Below is a small trained network, with its code and all its weights. Each question gives an input and a class and asks what happens when units are switched off, that is, made to give their printed mean instead of their output.

import numpy as np


def w(rows, s, z=0):
    codes = np.array(rows[::2]) - 128.0
    scale = np.full(codes.shape[1], s)
    scale[-1] = z or s
    return codes * scale


def f(y):
    return y / 2 * (1 + np.tanh(0.7978845608 * (y + 0.044715 * y**3)))


def log_softmax(a):
    a = a - a.max(-1, keepdims=True)
    return a - np.log(np.exp(a).sum(-1, keepdims=True))


def net(x, mask):
    res = np.array(x, float).reshape(1, 8) / 4 @ E
    y = f(res @ A[0][:, :-1].T + A[0][:, -1])
    res = res + np.where(mask, y, B[0][:, -1]) @ B[0][:, :-1]
    return log_softmax(res[-1] @ U[:, :-1].T + U[:, -1])


A, B = {}, {}
E = w([
[118,120,16,97,159,129],'x0',
[213,2,132,71,144,185],'x1',
[206,79,161,197,255,72],'x2',
[179,141,178,117,58,126],'x3',
[146,161,211,57,217,87],'x4',
[165,175,176,182,150,233],'x5',
[106,74,181,83,121,2],'x6',
[216,107,83,105,106,120],'x7',
],0.0071)
A[0] = w([
[105,117,80,95,131,109,159],'N0',
[221,74,74,98,190,130,115],'N1',
[93,110,216,116,101,99,170],'N2',
[91,148,93,139,74,52,138],'N3',
[112,123,72,86,85,164,144],'N4',
[118,114,40,92,72,182,174],'N5',
[124,144,167,125,122,140,102],'N6',
[115,159,90,104,128,126,213],'N7',
[101,212,138,130,216,144,160],'N8',
[170,79,210,127,91,115,154],'N9',
[207,154,159,100,111,109,153],'N10',
[78,145,145,122,207,139,171],'N11',
[95,113,125,152,164,114,131],'N12',
[146,142,103,172,104,182,192],'N13',
[87,142,65,98,84,93,238],'N14',
[189,157,150,111,163,126,173],'N15',
[119,56,104,115,144,101,196],'N16',
[153,144,134,229,112,178,140],'N17',
[100,83,219,158,97,125,156],'N18',
[107,140,125,126,106,92,137],'N19',
[118,86,87,88,113,136,255],'N20',
[139,104,192,126,104,114,175],'N21',
[136,102,98,155,118,142,233],'N22',
[145,133,89,104,105,164,89],'N23',
[68,178,101,107,98,9,122],'N24',
[120,181,110,123,135,78,147],'N25',
[166,170,138,225,111,191,157],'N26',
[76,172,171,107,182,107,152],'N27',
[130,69,75,130,152,111,100],'N28',
[67,81,109,117,101,166,131],'N29',
[108,104,81,107,89,160,83],'N30',
],0.014,0.0028)
B[0] = w([
[115,119,117,118,103,131,170],'N0',
[147,88,2,122,204,93,235],'N1',
[138,117,227,126,127,96,206],'N2',
[49,148,126,64,110,146,204],'N3',
[180,115,128,118,86,168,206],'N4',
[180,97,133,135,77,197,244],'N5',
[142,129,149,161,152,124,146],'N6',
[124,129,149,110,90,146,171],'N7',
[185,184,111,196,66,127,215],'N8',
[171,122,204,94,196,109,210],'N9',
[162,170,123,70,194,158,184],'N10',
[159,144,109,190,60,81,193],'N11',
[104,135,122,171,98,102,160],'N12',
[90,134,132,149,158,186,215],'N13',
[107,128,135,48,84,176,216],'N14',
[172,179,86,91,175,121,180],'N15',
[100,82,111,164,97,83,194],'N16',
[51,132,137,175,199,147,224],'N17',
[135,94,224,169,135,99,193],'N18',
[103,130,136,90,132,123,158],'N19',
[141,73,111,150,92,137,188],'N20',
[156,121,191,107,158,120,182],'N21',
[108,91,137,153,127,140,171],'N22',
[157,140,125,138,112,172,174],'N23',
[47,157,125,25,101,101,243],'N24',
[113,166,107,100,96,128,173],'N25',
[48,166,118,190,212,166,246],'N26',
[164,174,151,172,72,93,205],'N27',
[112,68,89,163,114,95,179],'N28',
[171,130,166,127,102,151,180],'N29',
[174,119,128,119,111,162,184],'N30',
],0.025,0.011)
U = w([
[159,254,105,183,81,42,92],'0',
[69,162,112,62,73,84,139],'1',
[159,134,186,118,157,44,168],'2',
[182,158,69,96,185,70,2],'3',
[131,68,42,130,140,38,138],'4',
[172,94,93,127,83,224,159],'5',
[75,184,108,199,164,181,183],'6',
],0.0082,0.00096)

Each question gives the input, the list of numbers given to net, and the class t.
The units are the neurons (one row each of A and B). Each row of codes is followed by its name. A weight is (code - 128) times the scale printed after its matrix; where a second scale follows, it is the last column's (A, B and U).
mask holds one flag per neuron, in row order. A switched-off neuron (its flag False) gives its mean, the last column of its row in B, instead of its output. The means were averaged over made-up inputs and are rounded, as every weight is.
A unit's drop is (log p(t) with every unit on - log p(t) with that unit switched off) / (log p(t) with every unit on - log p(t) with every unit switched off).
The circuit of an input: a set's keep is (log p(t) with only the set's units on - log p(t) with every unit switched off) / (log p(t) with every unit on - log p(t) with every unit switched off). Starting from the 12 units with the biggest drops (on a tie, the unit counted first), units are removed one at a time, each time the one whose removal leaves the highest keep (on an exact tie, the one counted first), for as long as the keep stays at least 0.8.
circuit, biggest first: the units of the circuit, biggest drop first
k most important neurons: the k neurons with the biggest drops, biggest first
drop of u: that unit's drop, to one decimal
input [0,7,7,-3,0,8,-3,7], class 3: most important neuron -> N1
input [0,6,0,6,-3,3,7,6], class 3: circuit, biggest first -> N1, N10
input [-7,-5,-4,-8,6,-8,-3,-7], class 0: 3 most important neurons -> N27, N8, N11
input [1,-3,8,0,-4,1,8,-5], class 2: 3 most important neurons -> N18, N2, N8
input [8,2,-3,-2,5,8,6,6], class 4: 2 most important neurons -> N1, N9
input [-3,-2,-6,3,1,-7,-5,-3], class 1: 2 most important neurons -> N24, N3
input [4,7,8,8,4,-1,1,3], class 3: 2 most important neurons -> N10, N15
input [2,0,-1,0,0,4,-2,5], class 6: 2 most important neurons -> N26, N14
input [6,-8,2,-5,7,-1,1,3], class 0: 2 most important neurons -> N8, N27
input [5,-6,-6,-2,-7,6,-6,0], class 5: 3 most important neurons -> N5, N4, N30
input [5,-1,8,-2,4,-7,7,-1], class 4: 3 most important neurons -> N1, N28, N16
input [-1,2,2,-1,6,6,4,-1], class 2: 2 most important neurons -> N9, N21
input [-8,8,-3,0,8,-7,3,7], class 2: 2 most important neurons -> N2, N9
input [8,-3,1,-8,-7,-1,3,-3], class 1: circuit, biggest first -> N24
input [2,-4,6,1,-3,-2,8,5], class 1: drop of N24 -> 0.1
input [-8,5,-5,-4,7,5,-6,8], class 6: drop of N26 -> 0.7
input [0,0,1,1,-4,0,3,5], class 4: drop of N5 -> 0.2
